The symbols move the units like this.
zr: vi>th, na>tb, ku>qb, se>rm, lu>hn, zu>ch
qb: vi>hq, na>hn, ku>ql, se>td, lu>cc, zu>ct
hb: vi>td, na>ng, ku>sz, se>ql, lu>fd, zu>pq
lg: vi>tp, na>cr, ku>zr, se>dj, lu>tb, zu>tz
ls: vi>jm, na>rm, ku>ng, se>hn, lu>td, zu>hr
pm: vi>ms, na>mg, ku>cm, se>jc, lu>nr, zu>ld
lb: vi>dl, na>mc, ku>gj, se>hm, lu>sn, zu>jq
jc: vi>nb, na>bn, ku>jq, se>pc, lu>bt, zu>pm
ql: vi>sl, na>cc, ku>qj, se>ml, lu>qs, zu>hb
bl: vi>sq, na>pg, ku>jm, se>tz, lu>lt, zu>cr
bn: vi>rz, na>nb, ku>bt, se>ld, lu>rh, zu>mg
dn: vi>bt, na>jq, ku>pg, se>qq, lu>sq, zu>hm
dl: vi>bn, na>jc, ku>dn, se>nr, lu>jq, zu>rh
mj: vi>ng, na>hb, ku>rz, se>mz, lu>sz, zu>ml
fd: vi>pq, na>ml, ku>ms, se>qs, lu>bq, zu>mz
th: vi>jd, na>tz, ku>hq, se>lt, lu>ch, zu>dj
ml: vi>mm, na>pq, ku>bq, se>mj, lu>qf, zu>ql
lt: vi>cr, na>lg, ku>hr, se>lm, lu>zr, zu>th
hm: vi>nr, na>cm, ku>tp, se>dn, lu>cq, zu>lb
gj: vi>dn, na>sn, ku>dj, se>tp, lu>bl, zu>sq
rz: vi>fd, na>sz, ku>pm, se>rn, lu>mg, zu>bq
cr: vi>cq, na>tp, ku>tb, se>bl, lu>th, zu>jd
rq: vi>zr, na>hr, ku>pq, se>ct, lu>mm, zu>hn
cc: vi>ct, na>sl, ku>qs, se>pq, lu>mj, zu>ng
tb: vi>tz, na>th, ku>hn, se>jm, lu>hq, zu>lm
ch: vi>dj, na>lm, ku>ct, se>zr, lu>ls, zu>jm
nb: vi>sz, na>rz, ku>rh, se>dc, lu>pm, zu>ms
tp: vi>qq, na>cq, ku>th, se>pg, lu>tz, zu>gj
cq: vi>lb, na>qq, ku>tz, se>sq, lu>jd, zu>sn
rn: vi>qs, na>qj, ku>jc, se>ms, lu>bn, zu>rz
cm: vi>pc, na>nr, ku>cq, se>jq, lu>qq, zu>mc
mg: vi>bq, na>ms, ku>nr, se>bn, lu>pc, zu>dc
sl: vi>ls, na>ct, ku>mj, se>mm, lu>hb, zu>td
dc: vi>qj, na>rn, ku>dl, se>mg, lu>jc, zu>nb
ng: vi>rq, na>td, ku>fd, se>cc, lu>ml, zu>mm
rh: vi>mg, na>pm, ku>hm, se>dl, lu>cm, zu>pc
dj: vi>pg, na>bl, ku>rm, se>th, lu>jm, zu>lg
sz: vi>ml, na>fd, ku>mg, se>qj, lu>ms, zu>qf
pg: vi>jp, na>sq, ku>lt, se>jd, lu>lg, zu>tp
mm: vi>hn, na>qb, ku>mz, se>ng, lu>ql, zu>sl
jq: vi>rh, na>bt, ku>sq, se>lb, lu>jp, zu>cm
rm: vi>lt, na>jm, ku>td, se>hq, lu>rq, zu>zr
qj: vi>mj, na>qs, ku>bn, se>bq, lu>nb, zu>sz
hq: vi>lm, na>ch, ku>sl, se>hr, lu>ct, zu>rm
jp: vi>cm, na>hm, ku>cr, se>sn, lu>tp, zu>qq
ms: vi>qf, na>bq, ku>pc, se>nb, lu>ld, zu>rn
ld: vi>rn, na>dc, ku>mc, se>pm, lu>dl, zu>bn
hn: vi>ch, na>hq, ku>cc, se>rq, lu>sl, zu>ls
ct: vi>rm, na>ls, ku>hb, se>qb, lu>ng, zu>rq
lm: vi>bl, na>dj, ku>ls, se>tb, lu>rm, zu>lt
qf: vi>ql, na>mz, ku>dc, se>sz, lu>rn, zu>qs
mc: vi>jc, na>dl, ku>sn, se>cm, lu>dn, zu>bt
pq: vi>qb, na>mm, ku>qf, se>hb, lu>mz, zu>cc
jm: vi>lg, na>lt, ku>rq, se>ch, lu>hr, zu>tb
jd: vi>sn, na>gj, ku>lm, se>cr, lu>dj, zu>pg
qs: vi>hb, na>mj, ku>nb, se>qf, lu>rz, zu>fd
sn: vi>jq, na>dn, ku>bl, se>cq, lu>pg, zu>jp
pc: vi>dc, na>ld, ku>lb, se>rh, lu>mc, zu>jc
bq: vi>mz, na>qf, ku>ld, se>rz, lu>dc, zu>qj
nr: vi>ld, na>pc, ku>qq, se>bt, lu>lb, zu>dl
qq: vi>mc, na>lb, ku>jd, se>jp, lu>gj, zu>dn
mz: vi>cc, na>ql, ku>rn, se>fd, lu>qj, zu>mj
sq: vi>hm, na>jp, ku>lg, se>gj, lu>cr, zu>cq
bt: vi>pm, na>rh, ku>jp, se>mc, lu>hm, zu>nr
td: vi>hr, na>rq, ku>ml, se>sl, lu>pq, zu>qb
tz: vi>gj, na>jd, ku>ch, se>lg, lu>lm, zu>bl
hr: vi>tb, na>zr, ku>mm, se>ls, lu>qb, zu>hq

In the rows, 167 means zero.

The rows follow the links: the fewer symbols apart two units are, the more alike their rows tend to be.

Each row is also shifted at random along 3 hidden directions that mean nothing.

Some units, each with a row of numbers:
rm: 184 145 180 176 141 198 148 151 165 172 178 181 165 167 168 186 166 152 135 172 184 180 174 171 168 153 167 155 173 163 167 166 190 210 165 136 153 138 177 159 144 172 158 149
hr: 109 152 190 180 138 200 157 161 169 167 187 176 170 159 156 193 160 142 140 170 202 183 170 163 160 137 153 157 165 170 158 152 182 203 150 138 148 141 170 168 155 161 161 159
ct: 124 147 168 200 140 188 164 152 174 183 161 171 179 178 190 165 158 166 160 154 162 174 171 174 182 179 189 148 173 157 161 189 156 175 184 152 156 138 194 135 151 174 154 144
cr: 139 167 153 206 196 168 166 162 152 176 177 177 176 161 159 164 182 163 141 207 175 195 185 156 150 170 135 195 161 173 179 170 193 165 173 146 185 157 176 175 161 196 149 162
nr: 179 187 158 183 205 138 187 189 171 162 166 157 180 158 158 151 165 173 189 171 166 167 166 154 155 169 148 181 155 174 164 160 147 121 158 185 180 185 165 184 190 164 170 186
pm: 218 189 165 149 184 143 170 188 169 144 181 167 145 159 159 173 161 159 180 166 164 152 155 175 158 151 176 172 161 176 157 145 149 151 145 191 174 196 136 192 187 160 184 177
tz: 170 158 162 175 176 183 165 154 150 182 168 164 181 163 152 165 181 175 144 197 179 188 180 151 159 171 131 183 170 170 188 173 202 187 175 147 178 151 179 169 154 175 153 169
jm: 157 154 180 197 163 183 149 155 172 179 178 190 169 165 171 178 174 138 134 177 190 189 188 168 159 159 162 169 156 166 160 164 191 188 166 133 147 138 172 157 149 185 145 146
jq: 236 183 154 162 205 141 168 173 167 170 162 169 164 166 163 155 183 170 172 182 158 166 177 168 158 180 159 189 159 170 173 165 176 143 170 177 179 184 154 177 175 178 165 175
rn: 203 178 186 138 152 156 167 187 184 147 173 157 156 161 162 174 151 158 194 133 176 143 149 172 170 145 185 147 161 167 147 144 142 157 141 188 150 183 148 179 186 138 187 182
dl: 225 188 179 149 188 146 174 190 177 154 173 161 165 158 146 165 166 157 188 163 188 160 163 158 153 147 147 172 151 174 160 138 162 142 138 181 161 189 147 192 189 149 174 192
qf: 90 171 141 175 161 156 180 170 156 157 162 159 156 174 190 163 149 196 180 159 126 150 140 187 185 188 208 163 186 166 162 185 120 155 182 195 192 184 167 162 177 175 182 160
lt: 175 155 186 145 155 186 151 145 173 189 158 172 176 170 155 166 189 153 153 168 192 179 193 151 162 167 138 165 158 161 183 165 219 196 172 139 145 147 176 155 145 163 151 170
ls: 118 141 163 186 137 202 169 146 157 184 156 157 187 175 180 164 160 190 157 165 158 175 163 163 184 185 167 153 186 161 181 195 173 191 192 151 170 140 202 143 149 169 160 153
fd: 151 168 172 120 137 161 156 165 176 158 156 168 144 174 180 171 162 167 182 133 150 137 154 190 186 170 207 147 175 161 160 166 151 181 171 185 153 180 150 157 167 152 181 163
jd: 223 165 160 219 198 168 162 163 163 177 178 185 178 163 167 170 177 148 139 195 178 193 191 161 149 167 150 188 155 171 165 169 183 160 170 142 172 151 176 167 160 198 145 152
qq: 144 181 144 172 208 151 184 172 148 174 166 155 179 161 147 153 181 189 166 203 160 181 170 148 150 177 125 200 167 174 192 173 182 147 170 172 202 182 169 191 176 177 165 187
mz: 130 166 173 155 143 162 166 170 177 161 161 167 157 173 188 168 153 166 183 136 153 146 154 184 184 172 205 147 169 160 153 171 136 160 168 181 152 171 162 150 169 159 176 156
dn: 208 176 142 150 198 154 179 162 146 175 156 153 171 168 152 147 185 197 168 196 148 169 169 155 160 188 137 193 176 169 198 179 188 159 183 179 204 185 171 181 173 174 170 183
sz: 140 175 168 162 154 158 167 184 169 143 183 169 144 162 175 184 143 160 174 153 162 148 144 183 173 147 203 158 169 170 146 152 130 165 151 186 168 181 147 180 180 159 186 163
tb: 184 154 177 227 168 185 154 158 179 179 176 191 180 166 176 175 166 132 138 174 192 195 193 164 157 159 162 164 152 162 152 168 179 171 168 131 147 131 186 149 150 189 138 141
sq: 193 176 176 182 202 156 164 172 174 175 167 172 181 159 146 158 183 148 162 183 194 186 194 150 143 160 126 188 144 171 166 153 192 148 156 152 161 163 166 179 166 172 149 177
bn: 129 192 150 177 198 132 177 191 168 147 175 172 153 164 171 164 159 165 182 168 151 156 156 176 158 165 183 181 159 174 150 156 128 127 154 194 183 196 145 185 188 175 179 171

Where do the symbols, taken in turn from left to right, take each start?
Answer with the unit's name.
175 161 194 143 160 189 151 157 169 178 174 171 173 161 137 180 187 145 146 179 209 182 188 145 153 144 120 172 154 169 177 148 223 202 151 136 146 150 163 175 149 153 158 176
ku na -> jm
217 173 148 211 207 160 188 173 154 177 165 155 194 161 161 147 169 190 167 196 160 188 170 150 156 182 136 187 167 172 179 183 165 138 180 168 197 167 189 174 175 181 156 175
vi lu -> qq
177 141 184 198 133 202 162 153 174 176 169 170 184 170 182 176 152 156 155 153 182 179 170 166 178 161 177 141 170 157 154 176 165 188 171 143 143 130 192 142 151 164 154 149
ku se vi -> qb
200 153 165 212 175 189 171 157 158 182 172 166 191 165 163 165 167 168 144 191 181 195 181 151 160 168 139 175 168 168 176 178 186 173 176 140 173 140 196 162 154 181 148 160
ku lu ku -> cc
236 182 158 149 180 151 180 182 162 153 168 152 162 164 157 161 161 185 187 165 156 154 152 164 166 165 166 169 173 172 170 161 152 148 158 191 181 191 154 185 185 155 183 184
na se -> pm
182 170 160 181 152 164 176 182 169 145 177 159 160 165 184 175 137 178 180 149 150 150 138 184 181 162 205 151 180 170 148 169 116 156 162 188 174 174 164 169 183 161 183 160
lu na ku -> pm
181 180 149 186 190 135 181 185 173 156 159 164 164 169 186 154 153 179 190 156 138 156 156 179 171 181 197 169 167 167 150 175 119 122 171 195 181 187 162 167 188 175 174 165
na zu -> rn
206 186 166 140 186 144 181 186 167 154 168 152 164 161 150 162 169 176 189 165 167 157 157 160 157 161 150 176 162 174 171 154 161 147 152 191 178 192 151 190 189 150 181 194
se vi -> bn
248 179 152 118 172 143 170 170 162 156 153 160 147 173 171 158 172 190 190 155 132 138 152 180 176 184 193 167 180 164 177 174 157 161 177 200 181 200 149 170 179 160 185 175
se vi se -> nb
205 169 156 178 199 158 168 157 167 186 149 167 186 173 162 145 192 170 162 187 165 184 191 152 160 188 138 187 158 165 186 180 194 149 185 157 175 163 183 156 161 180 148 172
lu lu -> lt
164 153 185 130 155 186 155 144 167 189 157 164 176 170 145 165 194 164 153 177 190 180 190 148 163 170 127 169 164 163 193 166 226 199 170 144 155 153 174 159 145 157 156 178
lu se lu -> hn
168 147 183 177 136 201 152 153 164 172 182 175 168 165 165 189 164 150 141 170 190 178 170 166 167 150 166 154 169 164 164 163 185 212 161 138 153 137 174 161 147 166 160 152
zu vi -> lt
119 152 172 170 152 190 150 147 157 178 175 178 163 168 165 182 176 157 135 183 177 183 179 168 165 161 159 170 172 164 176 170 198 204 171 142 162 146 172 161 144 179 157 154
lu zu -> ls
139 152 185 163 133 187 149 152 179 173 166 182 162 173 181 180 165 146 156 146 177 165 174 176 177 162 189 147 165 159 153 168 171 192 168 150 137 147 168 147 149 164 160 146
vi lu -> ct
